Here is a tiny trained network, its code and every weight. The questions are about switching its units off for an input and a target symbol, where a switched-off unit gives its printed mean instead of its output.

import numpy as np


def w(rows, s, z=0):
    codes = np.array(rows[::2]) - 128.0
    scale = np.full(codes.shape[1], s)
    scale[-1] = z or s
    return codes * scale


def f(y):
    return y / 2 * (1 + np.tanh(0.7978845608 * (y + 0.044715 * y**3)))


def softmax(a):
    e = np.exp(a - a.max(-1, keepdims=True))
    return e / e.sum(-1, keepdims=True)


def log_softmax(a):
    a = a - a.max(-1, keepdims=True)
    return a - np.log(np.exp(a).sum(-1, keepdims=True))


def net(x, mask):
    ids = ['ΛΞΣαβδεζθτφ'.index(c) for c in x.split()]
    T = len(ids)
    res = E[ids] + P[:T]
    u = 0
    for l in range(2):
        q, k, v = (res @ M[l].T for M in (Q, K, V))
        z = softmax(np.where(np.tri(T) > 0, q @ k.T / 3**0.5, -1e9)) @ v
        res = res + np.where(mask[u], z, O[l][:, -1]) @ O[l][:, :-1]
        u += 1
        y = f(res @ A[l][:, :-1].T + A[l][:, -1])
        res = res + np.where(mask[u : u + 12], y, B[l][:, -1]) @ B[l][:, :-1]
        u += 12
    return log_softmax(res[-1] @ U[:, :-1].T + U[:, -1])


Q, K, V, O, A, B = {}, {}, {}, {}, {}, {}
E = w([
[135,109,124],'Λ',
[137,93,121],'Ξ',
[140,79,101],'Σ',
[139,117,133],'α',
[115,154,136],'β',
[109,158,136],'δ',
[133,119,122],'ε',
[142,242,148],'ζ',
[161,174,172],'θ',
[3,218,132],'τ',
[48,64,66],'φ',
],0.02)
P = w([
[249,130,13],'0',
[171,91,55],'1',
[127,83,114],'2',
[88,43,173],'3',
[66,23,198],'4',
[51,3,219],'5',
],0.0082)
Q[0] = w([
[111,110,149],'L0H0',
[123,124,99],'L0H0',
[9,38,139],'L0H0',
],0.015)
K[0] = w([
[93,40,91],'L0H0',
[125,99,74],'L0H0',
[1,161,204],'L0H0',
],0.0079)
V[0] = w([
[102,97,254],'L0H0',
[204,201,163],'L0H0',
[75,173,153],'L0H0',
],0.0087)
O[0] = w([
[165,62,99,50],'L0H0',
[1,14,246,3],'L0H0',
[66,203,25,151],'L0H0',
],0.0087,0.0047)
A[0] = w([
[113,82,69,127],'L0N0',
[46,49,117,218],'L0N1',
[48,108,166,205],'L0N2',
[109,1,75,128],'L0N3',
[129,169,130,221],'L0N4',
[234,212,145,76],'L0N5',
[224,52,96,32],'L0N6',
[124,195,94,84],'L0N7',
[114,84,74,180],'L0N8',
[47,173,16,149],'L0N9',
[50,152,129,114],'L0N10',
[202,161,47,5],'L0N11',
],0.0092,0.0029)
B[0] = w([
[118,254,119,158],'L0N0',
[136,186,190,147],'L0N1',
[215,190,79,149],'L0N2',
[111,191,145,156],'L0N3',
[167,126,134,164],'L0N4',
[79,192,165,168],'L0N5',
[126,35,125,162],'L0N6',
[153,52,85,180],'L0N7',
[136,216,159,164],'L0N8',
[190,53,120,254],'L0N9',
[172,9,55,155],'L0N10',
[96,172,84,196],'L0N11',
],0.0067,0.0096)
Q[1] = w([
[172,198,74],'L1H0',
[245,163,154],'L1H0',
[167,36,132],'L1H0',
],0.011)
K[1] = w([
[143,40,110],'L1H0',
[189,123,8],'L1H0',
[88,130,170],'L1H0',
],0.011)
V[1] = w([
[190,192,114],'L1H0',
[134,40,254],'L1H0',
[237,2,35],'L1H0',
],0.0073)
O[1] = w([
[34,151,91,164],'L1H0',
[121,72,255,27],'L1H0',
[157,86,96,251],'L1H0',
],0.0093,0.017)
A[1] = w([
[97,193,171,254],'L1N0',
[118,141,70,116],'L1N1',
[54,212,140,108],'L1N2',
[18,40,219,103],'L1N3',
[48,203,240,84],'L1N4',
[146,56,235,99],'L1N5',
[31,60,62,122],'L1N6',
[52,138,125,114],'L1N7',
[82,226,119,138],'L1N8',
[90,234,1,146],'L1N9',
[216,186,85,167],'L1N10',
[108,142,221,153],'L1N11',
],0.0086,0.0089)
B[1] = w([
[11,90,96,143],'L1N0',
[103,135,143,179],'L1N1',
[191,141,113,133],'L1N2',
[182,189,121,135],'L1N3',
[161,189,78,137],'L1N4',
[130,175,243,138],'L1N5',
[128,179,130,165],'L1N6',
[96,208,115,127],'L1N7',
[134,121,71,151],'L1N8',
[140,119,157,254],'L1N9',
[122,98,175,193],'L1N10',
[98,163,146,140],'L1N11',
],0.012,0.041)
U = w([
[187,2,131,254],'Λ',
[231,91,161,91],'Ξ',
[161,53,108,60],'Σ',
[141,105,146,40],'α',
[4,172,65,19],'β',
[36,70,105,175],'δ',
[167,107,175,97],'ε',
[99,182,129,107],'ζ',
[181,198,59,98],'θ',
[14,40,102,225],'τ',
[68,64,140,238],'φ',
],0.0085,0.0055)

Each question gives the input, a string of symbols that net reads in full, and the target symbol t.
The units are the heads (3 rows each of Q, K, V and O) and the neurons (one row each of A and B). Each row of codes is followed by its name. A weight is (code - 128) times the scale printed after its matrix; where a second scale follows, it is the last column's (O, A, B and U).
mask holds one flag per unit, layer by layer, with each layer's heads first. A switched-off unit (its flag False) gives its mean, the last column of its rows in O or B, instead of its output. The means were averaged over made-up inputs and are rounded, as every weight is.
A unit's drop is (log p(t) with every unit on - log p(t) with that unit switched off) / (log p(t) with every unit on - log p(t) with every unit switched off).
The circuit of an input: a set's keep is (log p(t) with only the set's units on - log p(t) with every unit switched off) / (log p(t) with every unit on - log p(t) with every unit switched off). Starting from the 12 units with the biggest drops (on a tie, the unit counted first), units are removed one at a time, each time the one whose removal leaves the highest keep (on an exact tie, the one counted first), for as long as the keep stays at least 0.8.
circuit, biggest first: the units of the circuit, biggest drop first
most important unit: the unit with the biggest drop
k most important neurons: the k neurons with the biggest drops, biggest first
top k neurons in layer l: the k neurons of layer l with the biggest drops, biggest first
input Ξ δ ζ α α, target β: circuit, biggest first : (L0N9, L1H0, L1N9, L1N10)
input θ θ Ξ, target ζ: 2 most important neurons : (L0N9, L1N5)
input θ α ζ, target ζ: top 2 neurons in layer 1 : (L1N5, L1N3)
input Ξ β ζ, target β: circuit, biggest first : (L1N0, L0N5)
input Ξ Λ α α, target ε: circuit, biggest first : (L0H0, L1H0, L0N11, L1N5)
input α φ α ε, target θ: circuit, biggest first : (L1H0, L0H0)
input Ξ Ξ φ Σ Ξ, target θ: circuit, biggest first : (L0H0, L1H0)
input Λ δ δ Σ, target τ: top 2 neurons in layer 0 : (L0N9, L0N5)
input φ β Ξ, target θ: top 2 neurons in layer 1 : (L1N0, L1N6)
input α φ β, target θ: circuit, biggest first : (L1H0, L0H0)
input φ τ Ξ δ, target Λ: most important unit : L0N9
input δ δ α, target τ: 2 most important neurons : (L0N9, L1N0)
input ε θ Λ, target ζ: top 2 neurons in layer 1 : (L1N3, L1N5)
input τ ζ θ Ξ β, target Λ: most important unit : L0N2
input Λ α α Ξ, target ε: 3 most important neurons : (L0N11, L1N5, L0N6)
input φ Σ α, target θ: top 4 neurons in layer 0 : (L0N11, L0N5, L0N9, L0N10)
input θ ζ θ δ θ Ξ, target ζ: top 3 neurons in layer 1 : (L1N5, L1N3, L1N4)
input ζ Ξ α φ Σ β, target θ: circuit, biggest first : (L0H0, L1H0)
input ε Ξ ζ Σ φ θ, target θ: 2 most important neurons : (L0N0, L0N11)
input Σ β δ, target τ: 2 most important neurons : (L0N9, L1N9)
input ε θ φ δ, target θ: top neuron in layer 1 : (L1N0)
input Σ τ δ α Λ φ, target Λ: top 3 neurons in layer 0 : (L0N9, L0N10, L0N7)
input δ δ ζ, target β: 3 most important neurons : (L0N9, L1N0, L1N9)
input θ τ θ Σ ε, target Λ: 3 most important neurons : (L0N9, L0N10, L0N7)
input ε Σ φ τ θ β, target Λ: 2 most important neurons : (L0N9, L0N10)
input Σ δ α δ α, target τ: top 4 neurons in layer 0 : (L0N9, L0N7, L0N10, L0N3)
input δ φ Ξ Λ, target θ: top 3 neurons in layer 1 : (L1N0, L1N6, L1N8)
input ζ Ξ α, target β: top 4 neurons in layer 0 : (L0N9, L0N2, L0N7, L0N6)
input Σ φ δ, target θ: most important neuron : (L0N11)
input Σ θ α ε Σ φ, target θ: 2 most important neurons : (L0N9, L0N11)
